Below are the code and all the weights of a small trained network. Each question names an input and a target symbol and asks about switching units off, where a switched-off unit gives its printed mean instead of its output.

import numpy as np


def w(rows, s, z=0):
    codes = np.array(rows[::2]) - 128.0
    scale = np.full(codes.shape[1], s)
    scale[-1] = z or s
    return codes * scale


def norm(h):
    return h / np.sqrt((h * h).mean(-1, keepdims=True) + 1e-5)


def f(y):
    return y / 2 * (1 + np.tanh(0.7978845608 * (y + 0.044715 * y**3)))


def softmax(a):
    e = np.exp(a - a.max(-1, keepdims=True))
    return e / e.sum(-1, keepdims=True)


def log_softmax(a):
    a = a - a.max(-1, keepdims=True)
    return a - np.log(np.exp(a).sum(-1, keepdims=True))


def net(x, mask):
    ids = ['αβζθπσφψ'.index(c) for c in x.split()]
    T = len(ids)
    res = E[ids] + P[:T]
    u = 0
    for l in range(3):
        r = norm(res)
        for j in range(2):
            rows = slice(4 * j, 4 * j + 4)
            q, k, v = (r @ M[l][rows].T for M in (Q, K, V))
            z = softmax(np.where(np.tri(T) > 0, q @ k.T / 4**0.5, -1e9)) @ v
            o = O[l][rows]
            res = res + np.where(mask[u + j], z, o[:, -1]) @ o[:, :-1]
        u += 2
        y = f(norm(res) @ A[l][:, :-1].T + A[l][:, -1])
        res = res + np.where(mask[u : u + 8], y, B[l][:, -1]) @ B[l][:, :-1]
        u += 8
    return log_softmax(norm(res)[-1] @ U[:, :-1].T + U[:, -1])


Q, K, V, O, A, B = {}, {}, {}, {}, {}, {}
E = w([
[76,136,112],'α',
[76,137,112],'β',
[159,155,129],'ζ',
[132,119,74],'θ',
[96,121,91],'π',
[193,2,112],'σ',
[117,138,148],'φ',
[98,137,166],'ψ',
],0.026)
P = w([
[217,56,98],'0',
[184,178,142],'1',
[158,233,96],'2',
[155,242,60],'3',
[157,248,53],'4',
[180,243,50],'5',
[187,254,51],'6',
],0.0028)
Q[0] = w([
[137,57,181],'L0H1',
[1,158,150],'L0H1',
[154,61,146],'L0H1',
[185,182,81],'L0H1',
[93,101,130],'L0H2',
[86,62,203],'L0H2',
[128,134,133],'L0H2',
[99,121,187],'L0H2',
],0.0099)
K[0] = w([
[92,145,108],'L0H1',
[127,24,172],'L0H1',
[91,169,107],'L0H1',
[169,139,104],'L0H1',
[150,188,107],'L0H2',
[113,252,94],'L0H2',
[146,146,97],'L0H2',
[112,184,127],'L0H2',
],0.012)
V[0] = w([
[89,156,145],'L0H1',
[89,91,116],'L0H1',
[159,140,220],'L0H1',
[28,114,178],'L0H1',
[162,28,121],'L0H2',
[68,109,111],'L0H2',
[169,148,81],'L0H2',
[54,254,84],'L0H2',
],0.0069)
O[0] = w([
[166,146,107,99],'L0H1',
[197,119,109,100],'L0H1',
[167,102,104,46],'L0H1',
[146,82,47,3],'L0H1',
[254,240,113,128],'L0H2',
[177,81,163,154],'L0H2',
[86,149,192,184],'L0H2',
[90,45,217,197],'L0H2',
],0.0054,0.0022)
A[0] = w([
[83,82,137,220],'L0N1',
[74,135,139,136],'L0N2',
[154,185,35,113],'L0N3',
[58,113,154,213],'L0N4',
[254,59,139,30],'L0N5',
[167,196,139,133],'L0N6',
[107,167,112,1],'L0N7',
[116,128,98,172],'L0N8',
],0.0079,0.0022)
B[0] = w([
[187,205,160,221],'L0N1',
[181,124,147,186],'L0N2',
[196,190,185,251],'L0N3',
[250,168,66,249],'L0N4',
[162,39,2,154],'L0N5',
[123,38,130,181],'L0N6',
[79,65,135,117],'L0N7',
[179,168,156,177],'L0N8',
],0.0051,0.0026)
Q[1] = w([
[2,85,100],'L1H1',
[45,82,145],'L1H1',
[236,162,145],'L1H1',
[181,157,114],'L1H1',
[185,92,93],'L1H2',
[110,107,69],'L1H2',
[91,138,150],'L1H2',
[232,105,135],'L1H2',
],0.0099)
K[1] = w([
[49,160,84],'L1H1',
[36,187,201],'L1H1',
[243,91,162],'L1H1',
[160,125,91],'L1H1',
[12,214,255],'L1H2',
[123,187,77],'L1H2',
[152,111,140],'L1H2',
[80,215,97],'L1H2',
],0.008)
V[1] = w([
[164,93,232],'L1H1',
[132,188,120],'L1H1',
[76,99,168],'L1H1',
[255,207,183],'L1H1',
[207,202,104],'L1H2',
[134,247,107],'L1H2',
[94,192,161],'L1H2',
[50,122,153],'L1H2',
],0.0074)
O[1] = w([
[94,138,125,77],'L1H1',
[87,104,84,172],'L1H1',
[222,204,24,56],'L1H1',
[65,146,178,232],'L1H1',
[253,88,48,253],'L1H2',
[193,193,84,238],'L1H2',
[121,196,154,141],'L1H2',
[125,182,109,58],'L1H2',
],0.005,0.0039)
A[1] = w([
[80,177,116,103],'L1N1',
[152,168,56,90],'L1N2',
[144,237,84,158],'L1N3',
[45,34,114,110],'L1N4',
[98,158,25,254],'L1N5',
[2,83,72,189],'L1N6',
[142,188,99,74],'L1N7',
[33,142,153,136],'L1N8',
],0.0092,0.0039)
B[1] = w([
[179,189,103,142],'L1N1',
[56,95,152,182],'L1N2',
[175,127,143,252],'L1N3',
[55,199,174,144],'L1N4',
[164,165,217,253],'L1N5',
[201,124,197,167],'L1N6',
[77,48,134,159],'L1N7',
[255,73,136,144],'L1N8',
],0.0064,0.006)
Q[2] = w([
[113,92,244],'L2H1',
[199,103,201],'L2H1',
[197,185,223],'L2H1',
[114,140,21],'L2H1',
[252,245,139],'L2H2',
[211,84,242],'L2H2',
[203,243,130],'L2H2',
[254,148,137],'L2H2',
],0.0089)
K[2] = w([
[101,47,82],'L2H1',
[158,90,124],'L2H1',
[138,101,67],'L2H1',
[61,168,158],'L2H1',
[154,7,105],'L2H2',
[49,75,159],'L2H2',
[139,37,92],'L2H2',
[91,69,113],'L2H2',
],0.015)
V[2] = w([
[206,79,147],'L2H1',
[99,130,65],'L2H1',
[123,29,84],'L2H1',
[175,98,107],'L2H1',
[5,99,147],'L2H2',
[120,130,131],'L2H2',
[107,69,118],'L2H2',
[110,89,63],'L2H2',
],0.011)
O[2] = w([
[92,56,113,253],'L2H1',
[150,195,160,54],'L2H1',
[91,225,151,110],'L2H1',
[57,57,110,186],'L2H1',
[139,38,186,1],'L2H2',
[140,93,128,119],'L2H2',
[2,111,231,124],'L2H2',
[55,135,147,89],'L2H2',
],0.0056,0.008)
A[2] = w([
[216,137,60,102],'L2N1',
[173,212,57,22],'L2N2',
[79,201,156,244],'L2N3',
[117,212,195,255],'L2N4',
[197,176,13,133],'L2N5',
[22,140,91,40],'L2N6',
[81,72,22,192],'L2N7',
[255,67,121,161],'L2N8',
],0.0082,0.0024)
B[2] = w([
[36,99,166,224],'L2N1',
[94,26,32,188],'L2N2',
[152,122,145,176],'L2N3',
[195,76,43,183],'L2N4',
[63,90,92,254],'L2N5',
[45,246,158,138],'L2N6',
[218,173,166,174],'L2N7',
[138,254,212,245],'L2N8',
],0.0065,0.0058)
U = w([
[164,132,178,138],'α',
[164,136,172,119],'β',
[201,170,31,2],'ζ',
[49,50,30,239],'θ',
[59,221,97,20],'π',
[181,14,95,69],'σ',
[17,111,153,193],'φ',
[86,1,165,167],'ψ',
],0.012,0.0019)

Each question gives the input, a string of symbols that net reads in full, and the target symbol t.
The units are the heads (4 rows each of Q, K, V and O) and the neurons (one row each of A and B). Each row of codes is followed by its name. A weight is (code - 128) times the scale printed after its matrix; where a second scale follows, it is the last column's (O, A, B and U).
mask holds one flag per unit, layer by layer, with each layer's heads first. A switched-off unit (its flag False) gives its mean, the last column of its rows in O or B, instead of its output. The means were averaged over made-up inputs and are rounded, as every weight is.
A unit's drop is (log p(t) with every unit on - log p(t) with that unit switched off) / (log p(t) with every unit on - log p(t) with every unit switched off).
The circuit of an input: a set's keep is (log p(t) with only the set's units on - log p(t) with every unit switched off) / (log p(t) with every unit on - log p(t) with every unit switched off). Starting from the 12 units with the biggest drops (on a tie, the unit counted first), units are removed one at a time, each time the one whose removal leaves the highest keep (on an exact tie, the one counted first), for as long as the keep stays at least 0.8.
circuit, biggest first: the units of the circuit, biggest drop first
unit that matters most: the unit with the biggest drop
k most important neurons: the k neurons with the biggest drops, biggest first
top k neurons in layer l: the k neurons of layer l with the biggest drops, biggest first
which heads matter: for each layer, one digit per head in row order, 1 if its drop is at least 0.15 and else 0, layers parted by /
input ζ σ α, target α: 2 most important neurons	L1N6, L1N8
input φ ζ ζ β θ, target φ: unit that matters most	L2H2
input ψ ζ α θ, target ψ: circuit, biggest first	L0H1, L0H2, L2H2
input ζ α θ σ φ ζ φ, target φ: which heads matter	00 / 01 / 11
input ψ θ ψ β θ ζ β, target ψ: circuit, biggest first	L0H1, L1N5, L2H2, L1H2
input α β θ β α π, target α: which heads matter	11 / 01 / 10
input σ α ψ, target ψ: circuit, biggest first	L2H2, L0H2
input ψ ψ π ζ ζ φ, target ψ: circuit, biggest first	L2H2, L0H2
input π ζ ζ, target π: which heads matter	01 / 11 / 11
input θ β ζ α φ, target θ: which heads matter	11 / 01 / 01
input ζ π ζ β ψ π, target ζ: which heads matter	01 / 10 / 11
input ζ π π φ ζ π, target ζ: 2 most important neurons	L2N8, L1N5
input θ π θ ψ σ π ψ, target ψ: top 2 neurons in layer 1	L1N8, L1N5
input φ θ θ φ ζ φ, target φ: which heads matter	11 / 11 / 11
input π φ α φ, target π: which heads matter	01 / 11 / 10
input ζ π θ ψ π θ φ, target ζ: which heads matter	01 / 01 / 11
input π π ψ, target π: 2 most important neurons	L0N6, L1N7
input α β ζ θ ψ β, target α: 2 most important neurons	L1N5, L2N8
input ζ σ ζ β, target β: unit that matters most	L1N6
input β ζ π θ α π, target β: which heads matter	01 / 01 / 00
input θ θ θ θ α, target θ: unit that matters most	L1H2
input π α ζ, target π: which heads matter	01 / 11 / 10
input σ φ ψ θ π, target π: 2 most important neurons	L1N5, L1N2
input θ β α β ζ φ ψ, target θ: which heads matter	11 / 11 / 01
input π φ β ψ, target π: which heads matter	01 / 11 / 00
input θ θ ζ ψ, target θ: which heads matter	11 / 01 / 01
input α θ ζ ζ ψ β θ, target α: top 2 neurons in layer 1	L1N4, L1N3
input ζ ζ α θ π α, target ζ: which heads matter	01 / 01 / 11
input ψ π π φ, target ψ: 2 most important neurons	L1N4, L1N5
